Each row has a name. Each question is about the rows just above it. Places in a row count from 1.

[130 199 101 111 149 135 193 145 115 104 186 121 105 120 114 116  99 111
 104 104 143 154 145 116 110 158 155 157  91  99 180] : j694
[ 96 109 156 102  99 135 108  92  72 150  66  78 185 152 142 136 131 122
 152 103 127 129 152 102 116 119 101 118 142 142  57] : j846
[125  42 127 153 102 158  89 122 137 159  77 145 170 127 136 135 141 154
 156 136 118 116 151 105 131  83  88 131 137 139  67] : j50
[ 94  68 121 136 168 123 108 109 123  64  87 132 148 139 140 126 145  99
 153 148 108  97  71 144 130 105 109  95 113 182  85] : j665
[126 125 142 152  75 124 126  98 103 121  98 117 169  96 187 104 136 114
 147 158 120  80  99 112 145 186 131 125 146 204 126] : j228
[180  83 125 153  91 166 133 133 131 144 140 177 140 101 146  99 172 146
 144 143  85 126 128  65 160 165 144 139 147 177 141] : j58
[130 199 101 111 149  90 193 145 115 104 186 121 105 120 114 116  99 111
 100 129 143 154 145 116 110 158 155 157  91  99 180] : j571
[ 94  68 121 168 168 123 108 109 123  64  87 132 148 139 140 126 145  99
 153 148 108  97  71 144 130 105 109  95 113 182  85] : j725
tags:
[152] -> j715
[103] -> j90
[101] -> j392
[99] -> j356
[153] -> j174
[102] -> j446
[100] -> j32
Look up the entry of j846 at place 4 in the table:	j446
Whose row is [ 96 109 156 102  99 135 108  92  72 150  66  78 185 152 142 136 131 122
 152 103 127 129 152 102 116 119 101 118 142 142  57]?	j846
Whose row is [ 94  68 121 168 168 123 108 109 123  64  87 132 148 139 140 126 145  99
 153 148 108  97  71 144 130 105 109  95 113 182  85]?	j725

[114 140 103 202 180 151 211 215 164 101 183 199  88 196  31 124 182 140
 130 193  88  77  92 164 148 144  35 113 219  66 125 140  82  80 152  53
 109 193 127  27 148 169  45] : j825
[221 108 132 193  50  57 168 192 164 221 183  77 110  95  88 162 109 137
 189  61 211 133 153 137  61 105 112 141 183  92 209 136 173 193  81 126
 134 153 122  98 137 140  86] : j354
[113 136 185 178 159 177 133 174 164  98 174 203  69 221  63 102 229 129
 113 182  81 163  38 140 130 198 106  42 158  57 118  56  46  61 192 136
  85 107 197  80 148  78  55] : j489
[ 94 228 101 178 146  78 118 154 222 121 204 119  39 119  98  32 128 214
  45 128 142 114 154 170 194  76 124 143 132  55  68 129 160 156  72 124
  29 113  86 115 230 118  77] : j979
tags:
[99] -> j432
[154] -> j877
[37] -> j30
[153] -> j578
[98] -> j702
[38] -> j687
Look up the entry of j354 at place 23 in the table:	j578
Whose row is [221 108 132 193  50  57 168 192 164 221 183  77 110  95  88 162 109 137
 189  61 211 133 153 137  61 105 112 141 183  92 209 136 173 193  81 126
 134 153 122  98 137 140  86]?	j354
Whose row is [113 136 185 178 159 177 133 174 164  98 174 203  69 221  63 102 229 129
 113 182  81 163  38 140 130 198 106  42 158  57 118  56  46  61 192 136
  85 107 197  80 148  78  55]?	j489

[119  72 197  34] = j94
[148 195  69 216] = j263
[172 178 172 172] = j196
[156  98 147 102] = j389
[136 178 107 172] = j11
[83 73 73 73] = j207
[ 94 195  91 201] = j956
[169 103 121 115] = j596
[ 95 191  65 225] = j747
Repeated in j207:	[73]
Table of tags by key:
[84] -> j180
[156] -> j171
[95] -> j379
[82] -> j137
[172] -> j699
[83] -> j659
[119] -> j55
[73] -> j505
[94] -> j797
Join j207 by its entry at place 1:	j659
The value that j196 holds more than once:	[172]
Whose row is [ 94 195  91 201]?	j956

[103 114  43 102]  j310
[127 114 187 185]  j421
[123 120 225 119]  j122
[ 41 188 168 177]  j995
[172 142 216  24]  j968
Whose row is [ 41 188 168 177]?	j995
key -> tag
[173] -> j866
[104] -> j729
[123] -> j311
[172] -> j820
[102] -> j985
[41] -> j219
[127] -> j294
[103] -> j290
Look up the entry of j310 at place 1 in the table:	j290
The row with [127 114 187 185] is	j421
Whose row is [103 114  43 102]?	j310

[166 224 126 131 131 131] : j189
[166 224 126 132 121 129] : j758
[166 224 126 131 135 133] : j905
Table of tags by key:
[135] -> j165
[131] -> j823
Look up the entry of j189 at place 5 in the table:	j823
[166 224 126 132 121 129] is in which row?	j758
The row with [166 224 126 131 135 133] is	j905

[ 75 166 186 130 168 128 134 108 111]  j940
[143 160 139  80 131  64 139 139 164]  j348
[ 80  85  85 102  85 215 201  87  85]  j969
[ 65 148 108  65 160 104  65 214 105]  j711
Which value appears more than once in j969?	[85]
tags:
[215] -> j143
[88] -> j24
[104] -> j142
[87] -> j690
[85] -> j537
[216] -> j120
Look up the entry of j969 at place 6 in the table:	j143
Repeated in j711:	[65]
Which value appears more than once in j348?	[139]
Where do [143 160 139  80 131  64 139 139 164] appear?	j348

[162 135 135 158 127 140  80  78 130 107 125 119 159 134  89 111 147 131
 140 128 136 142  97 151 155 102 196 141  86 108 131  75 116 114 134 159
  80  79 142 139 145 109 140 114 138 117  98  98 140 137  59 140 124 120
 106 160 135 140 107  87 149 111 158] -> j301
[107 101 133 126 140 161 146 115 110 150 159 124 141 146 145 158 111 119
 110 124 115 136 203 147  60 124  77 112 141 122 122 182 160 139 115 132
 150 124 120 115 115 130 133 138 133 103 128 128 132 127  59  98 144 140
 135  68 197 125 106 129 119 154 117] -> j407
[111 120  94 107 120 133  93 166 128 140 153 130  42 140 123 106 134  97
  99 136 163 152  98 132 175 116 174  93 125 166 134 137 122 138 120 111
  83 112 161 131 110 101 140 118 131 129 124 124 131 142  59 115 183 132
 107 136 117  70 109 106 107 156 126] -> j328
[139 107 102 152 101 157 147 117 111  77 115 115 121 155 107 165 118 138
 161  60 157 165 157 138 121 182 119 140 117 134  96 140 155 127 111 137
 136 122 164 152 101 126 131 176 101 102 148 148 142 141  59 117  75 150
 116 141 119  91 111 116 128  73 127] -> j291
[119 134  96 126 117 105 134 131 130 113  85 133  72 140 106  96 139 129
 136 122 120 127  82 125 190 165 132 127 127 142  86 174 134  86 107 105
 132 120 136 165 124 129 154 150 141 156 113 113 111 128  59 161  93 128
 138 189  78  84 105 132 113 108 105] -> j415
[144 112 127 156 119 130 160 116  98 102 124 128 172 129 136 169 123 134
 157  59  96 112 175 148  56 162  71 146 154 118 100 134 126 173 115 152
 158 153 125 122 142 130 107 148 100 103 152 152 116 109  59 108  90 116
 132 111 146 182 103 138 122 108 130] -> j85
[135 137 114 125 107  84 119 136 133 146  87 138  88 106 139  95 137 141
  20 154  84  92  71 108 155 143 127 119 163 135 124 106  86 124 116  92
 141 150 108 125 126 133  98 112 145 158 123 123  91 117  59 154 107  98
 147 163  56 155 100 164 117 115 114] -> j549
Whose row is [111 120  94 107 120 133  93 166 128 140 153 130  42 140 123 106 134  97
  99 136 163 152  98 132 175 116 174  93 125 166 134 137 122 138 120 111
  83 112 161 131 110 101 140 118 131 129 124 124 131 142  59 115 183 132
 107 136 117  70 109 106 107 156 126]?	j328
Whose row is [135 137 114 125 107  84 119 136 133 146  87 138  88 106 139  95 137 141
  20 154  84  92  71 108 155 143 127 119 163 135 124 106  86 124 116  92
 141 150 108 125 126 133  98 112 145 158 123 123  91 117  59 154 107  98
 147 163  56 155 100 164 117 115 114]?	j549
tags:
[114] -> j404
[142] -> j49
[91] -> j906
The tag of j549, keyed by place 49:	j906
[119 134  96 126 117 105 134 131 130 113  85 133  72 140 106  96 139 129
 136 122 120 127  82 125 190 165 132 127 127 142  86 174 134  86 107 105
 132 120 136 165 124 129 154 150 141 156 113 113 111 128  59 161  93 128
 138 189  78  84 105 132 113 108 105] is in which row?	j415
[139 107 102 152 101 157 147 117 111  77 115 115 121 155 107 165 118 138
 161  60 157 165 157 138 121 182 119 140 117 134  96 140 155 127 111 137
 136 122 164 152 101 126 131 176 101 102 148 148 142 141  59 117  75 150
 116 141 119  91 111 116 128  73 127] is in which row?	j291

[119  78 234  54]  j795
[119 234 234  54]  j977
[101 206 206 206]  j375
Which value appears more than once in j375?	[206]
Which value appears more than once in j977?	[234]
Where do [119  78 234  54] appear?	j795
Where do [101 206 206 206] appear?	j375

[107 171 138 105 123  96 132 135 130 132 147 119 124 132 171 128 109 108
 107 150 118 125 143] = j628
[126 123 137 118 122 102 132 133 123 128 128 132 125 129 132 135 125 125
 128 134 125 126 139] = j230
[125 130 135 119 125 125 131 133 126 129 130 123 125 131 134 129 122 124
 117 139 123 126 137] = j215
[124 138 135 116 124 117 132 133 127 130 133 122 125 131 137 128 120 123
 113 141 121 126 138] = j355
[128 130 135 121 128 131 132 133 129 134 132 119 125 132 128 128 124 126
 135 140 122 131 134] = j469
[129 115 133 124 153 151  74  96 155 105 144 112 157 145 121 147 120 122
 134 162 167 129 137] = j130
[127 123 134 122 124 129 132 132 128 129 128 124 126 131 131 128 123 126
 122 137 125 131 134] = j788
[122 118 223  44 115  43 134 138 118 123 127 199 120  93 145 201 189 123
 169  46 124 123 237] = j587
Table of tags by key:
[143] -> j158
[126] -> j574
[127] -> j482
[119] -> j28
[118] -> j558
[154] -> j190
[155] -> j481
[144] -> j909
Look up the entry of j130 at place 9 in the table:	j481
The row with [125 130 135 119 125 125 131 133 126 129 130 123 125 131 134 129 122 124
 117 139 123 126 137] is	j215
Which row holds [126 123 137 118 122 102 132 133 123 128 128 132 125 129 132 135 125 125
 128 134 125 126 139]?	j230
Whose row is [124 138 135 116 124 117 132 133 127 130 133 122 125 131 137 128 120 123
 113 141 121 126 138]?	j355

[152 208  95 172] : j613
[ 95 208  95  95] : j882
[113  14 112 134] : j439
Repeated in j882:	[95]
Table of tags by key:
[94] -> j626
[171] -> j894
[95] -> j123
[208] -> j928
[152] -> j326
[172] -> j743
The tag of j613, keyed by place 4:	j743

[155 160 116  79  85  71 204  65]  j225
[129 113 119 109 116 107 121 128]  j129
[179  72 124  31 121 104  20 184]  j677
[ 97 140 124 136 123 125 108 138]  j287
[145 131 132 126 150 138 116 103]  j292
[179  83 145 102 184 172  22 158]  j506
key -> tag
[158] -> j44
[22] -> j413
[121] -> j678
Look up the entry of j506 at place 7 in the table:	j413
Whose row is [179  72 124  31 121 104  20 184]?	j677

[ 26 167  30  48]  j402
[ 85 104 170 158]  j486
[140 175  71 150]  j139
[167  89 198 175]  j47
[136  27 145 179]  j464
Table of tags by key:
[158] -> j693
[149] -> j133
[157] -> j544
[150] -> j385
[159] -> j707
[85] -> j689
The tag of j486, keyed by place 4:	j693
Whose row is [136  27 145 179]?	j464

